Below are the code and all the weights of a small trained network. Each question names an input and a class and asks about switching units off, where a switched-off unit gives its printed mean instead of its output.

import numpy as np


def w(rows, s, z=0):
    codes = np.array(rows[::2]) - 128.0
    scale = np.full(codes.shape[1], s)
    scale[-1] = z or s
    return codes * scale


def f(y):
    return np.maximum(y, 0)


def log_softmax(a):
    a = a - a.max(-1, keepdims=True)
    return a - np.log(np.exp(a).sum(-1, keepdims=True))


def net(x, mask):
    res = np.array(x, float).reshape(1, 7) / 4 @ E
    y = f(res @ A[0][:, :-1].T + A[0][:, -1])
    res = res + np.where(mask, y, B[0][:, -1]) @ B[0][:, :-1]
    return log_softmax(res[-1] @ U[:, :-1].T + U[:, -1])


A, B = {}, {}
E = w([
[97,155,139,115,127,117,140],'x0',
[103,118,250,157,173,200,92],'x1',
[103,153,132,142,125,109,106],'x2',
[87,16,168,133,58,92,139],'x3',
[99,159,131,137,113,124,131],'x4',
[152,136,158,239,162,72,228],'x5',
[142,112,118,138,129,136,122],'x6',
],0.014)
A[0] = w([
[183,123,182,222,193,43,215,84],'n1',
[65,45,186,132,48,106,145,6],'n2',
[176,253,101,97,225,164,124,53],'n3',
[103,103,251,168,170,189,86,175],'n4',
[66,90,127,44,135,178,67,56],'n5',
[167,113,77,114,138,2,91,206],'n6',
[163,135,28,79,42,29,168,142],'n7',
[113,114,235,144,152,191,102,183],'n8',
[127,157,165,115,100,116,139,39],'n9',
[66,5,196,97,26,25,127,30],'n10',
[131,124,100,41,77,199,36,67],'n11',
[143,111,143,211,160,118,138,44],'n12',
],0.0095,0.0025)
B[0] = w([
[106,227,169,119,45,65,142,253],'n1',
[140,115,137,135,98,139,10,214],'n2',
[218,121,136,207,135,191,31,225],'n3',
[60,78,91,75,161,160,135,254],'n4',
[117,197,143,140,133,70,139,217],'n5',
[72,94,107,67,121,175,152,195],'n6',
[33,85,72,128,202,177,145,241],'n7',
[58,103,82,96,197,174,160,234],'n8',
[121,89,164,146,118,142,123,135],'n9',
[223,96,100,247,123,141,96,253],'n10',
[151,190,219,63,62,38,220,231],'n11',
[107,136,145,93,102,84,129,180],'n12',
],0.011,0.016)
U = w([
[68,85,91,86,202,163,174,185],'0',
[151,160,178,104,87,27,190,175],'1',
[247,99,126,159,144,162,66,2],'2',
],0.014,0.0013)

Each question gives the input, the list of numbers given to net, and the class t.
The units are the neurons (one row each of A and B). Each row of codes is followed by its name. A weight is (code - 128) times the scale printed after its matrix; where a second scale follows, it is the last column's (A, B and U).
mask holds one flag per neuron, in row order. A switched-off neuron (its flag False) gives its mean, the last column of its row in B, instead of its output. The means were averaged over made-up inputs and are rounded, as every weight is.
A unit's drop is (log p(t) with every unit on - log p(t) with that unit switched off) / (log p(t) with every unit on - log p(t) with every unit switched off).
unit that matters most: the unit with the biggest drop
top k neurons: the k neurons with the biggest drops, biggest first
drop of u: that unit's drop, to one decimal
input [-6,3,5,-1,-4,-7,1], class 1: unit that matters most -> n11
input [3,4,-6,6,-2,2,-8], class 2: top 2 neurons -> [n10; n2]
input [-6,-7,-6,-7,-4,6,-7], class 0: top 4 neurons -> [n7; n10; n6; n11]
input [-2,3,4,-5,-5,-4,-1], class 2: top 3 neurons -> [n3; n1; n7]
input [2,4,2,-2,0,-5,-4], class 1: top 3 neurons -> [n11; n7; n5]
input [4,1,1,0,5,2,1], class 1: top 4 neurons -> [n7; n8; n4; n6]
input [7,-7,-4,8,-2,-2,-5], class 2: top 2 neurons -> [n10; n2]
input [-1,-3,8,5,-7,-5,4], class 1: top 3 neurons -> [n11; n3; n5]
input [-2,8,7,-8,-2,8,8], class 0: top 4 neurons -> [n4; n8; n11; n10]
input [3,-1,8,-4,8,-2,8], class 2: top 2 neurons -> [n3; n1]
input [-6,0,-3,-3,-3,-3,-8], class 1: top 2 neurons -> [n10; n11]
input [7,5,4,-8,-3,8,3], class 1: top 3 neurons -> [n1; n10; n12]
input [4,1,1,5,-7,-5,2], class 1: drop of n5 -> 0.6
input [3,-5,1,6,-8,-1,8], class 2: drop of n10 -> 3.0
input [-3,-5,6,-7,7,4,8], class 2: unit that matters most -> n3
input [3,5,-7,-8,3,2,-5], class 2: drop of n3 -> 3.5
